Here is a tiny trained network, its code and every weight. The questions are about switching its units off for an input and a class, where a switched-off unit gives its printed mean instead of its output.

import numpy as np


def w(rows, s, z=0):
    codes = np.array(rows[::2]) - 128.0
    scale = np.full(codes.shape[1], s)
    scale[-1] = z or s
    return codes * scale


def f(y):
    return y / 2 * (1 + np.tanh(0.7978845608 * (y + 0.044715 * y**3)))


def log_softmax(a):
    a = a - a.max(-1, keepdims=True)
    return a - np.log(np.exp(a).sum(-1, keepdims=True))


def net(x, mask):
    res = np.array(x, float).reshape(1, 5) / 4 @ E
    y = f(res @ A[0][:, :-1].T + A[0][:, -1])
    res = res + np.where(mask, y, B[0][:, -1]) @ B[0][:, :-1]
    return log_softmax(res[-1] @ U[:, :-1].T + U[:, -1])


A, B = {}, {}
E = w([
[137,153,106,63,6,158,37,191,161,177],'x0',
[212,130,156,112,91,114,74,108,146,18],'x1',
[123,145,175,103,142,218,155,189,228,59],'x2',
[120,106,252,33,225,78,60,85,121,175],'x3',
[81,55,31,86,151,66,83,169,197,67],'x4',
],0.012)
A[0] = w([
[161,207,182,171,91,166,175,98,93,189,100],'neuron 1',
[143,191,184,111,154,167,150,185,190,37,84],'neuron 2',
[92,188,107,115,64,143,53,130,116,128,84],'neuron 3',
[172,104,184,66,194,92,87,97,133,180,74],'neuron 4',
[48,38,82,100,98,38,135,140,127,111,160],'neuron 5',
[185,175,141,154,112,114,136,84,88,183,81],'neuron 6',
[124,103,117,177,174,122,173,60,133,77,1],'neuron 7',
[192,107,115,180,89,73,35,50,65,80,162],'neuron 8',
[197,158,167,149,123,134,146,98,161,170,75],'neuron 9',
[89,91,149,189,183,95,177,125,103,125,114],'neuron 10',
[178,160,22,233,85,145,177,149,110,100,121],'neuron 11',
[2,122,120,145,140,120,167,172,98,212,130],'neuron 12',
[125,123,144,176,161,106,199,41,137,30,91],'neuron 13',
],0.009,0.0032)
B[0] = w([
[167,26,67,115,149,156,155,115,192,92,223],'neuron 1',
[87,229,58,213,184,188,140,68,109,172,216],'neuron 2',
[171,157,138,130,42,122,86,222,148,184,196],'neuron 3',
[98,165,173,42,181,54,218,195,153,124,228],'neuron 4',
[159,45,115,139,212,201,113,113,232,120,219],'neuron 5',
[122,44,107,105,147,154,142,80,170,131,189],'neuron 6',
[153,101,135,100,69,136,88,208,115,173,195],'neuron 7',
[75,250,81,161,172,200,107,80,84,117,231],'neuron 8',
[197,64,121,106,166,99,136,154,173,80,167],'neuron 9',
[136,137,144,22,33,185,127,123,173,181,206],'neuron 10',
[74,174,215,88,150,46,254,153,205,123,252],'neuron 11',
[90,225,122,69,95,169,69,49,19,18,219],'neuron 12',
[144,107,97,58,65,134,70,197,36,159,226],'neuron 13',
],0.0082,0.015)
U = w([
[112,149,199,110,155,21,188,168,159,132,59],'0',
[170,120,137,86,59,146,90,205,124,207,111],'1',
[170,40,98,123,170,156,133,127,188,71,87],'2',
[147,198,152,108,118,151,102,97,94,2,183],'3',
[93,172,87,151,179,157,148,68,119,248,197],'4',
[121,124,144,144,146,121,137,129,119,138,254],'5',
[142,98,174,197,127,109,107,113,85,129,40],'6',
],0.013,0.0068)

Each question gives the input, the list of numbers given to net, and the class t.
The units are the neurons (one row each of A and B). Each row of codes is followed by its name. A weight is (code - 128) times the scale printed after its matrix; where a second scale follows, it is the last column's (A, B and U).
mask holds one flag per neuron, in row order. A switched-off neuron (its flag False) gives its mean, the last column of its row in B, instead of its output. The means were averaged over made-up inputs and are rounded, as every weight is.
A unit's drop is (log p(t) with every unit on - log p(t) with that unit switched off) / (log p(t) with every unit on - log p(t) with every unit switched off).
The circuit of an input: a set's keep is (log p(t) with only the set's units on - log p(t) with every unit switched off) / (log p(t) with every unit on - log p(t) with every unit switched off). Starting from the 12 units with the biggest drops (on a tie, the unit counted first), units are removed one at a time, each time the one whose removal leaves the highest keep (on an exact tie, the one counted first), for as long as the keep stays at least 0.8.
units of the circuit, in order: the units of the circuit, biggest drop first
top k neurons: the k neurons with the biggest drops, biggest first
drop of u: that unit's drop, to one decimal
input [-3,-8,2,0,4], class 3: units of the circuit, in order	neuron 12
input [-2,3,-4,0,2], class 4: top 2 neurons	neuron 12; neuron 8
input [4,-6,8,-7,6], class 4: top 2 neurons	neuron 2; neuron 4
input [2,-7,1,7,8], class 2: top 2 neurons	neuron 5; neuron 11
input [-5,2,-5,3,-6], class 2: top 2 neurons	neuron 1; neuron 6
input [1,3,-3,-1,-5], class 2: units of the circuit, in order	neuron 1; neuron 6
input [-7,-6,5,1,0], class 1: top 4 neurons	neuron 10; neuron 7; neuron 13; neuron 8
input [6,2,-7,2,0], class 4: top 3 neurons	neuron 8; neuron 13; neuron 7
input [-8,2,6,-7,6], class 1: top 2 neurons	neuron 13; neuron 7
input [8,-6,-2,8,-2], class 0: top 4 neurons	neuron 4; neuron 13; neuron 10; neuron 7
input [4,-7,8,-7,0], class 4: top 2 neurons	neuron 2; neuron 4
input [-2,-6,6,-8,-3], class 0: top 2 neurons	neuron 11; neuron 8
input [5,4,-6,5,-2], class 4: top 3 neurons	neuron 8; neuron 11; neuron 12
input [5,-8,-3,2,8], class 2: units of the circuit, in order	neuron 5
input [-8,8,5,3,5], class 1: units of the circuit, in order	neuron 13; neuron 7
input [0,-6,-6,3,0], class 3: drop of neuron 2	0.2
input [2,-8,-8,2,3], class 3: drop of neuron 2	0.1
input [-7,4,3,-1,-8], class 2: drop of neuron 1	1.1
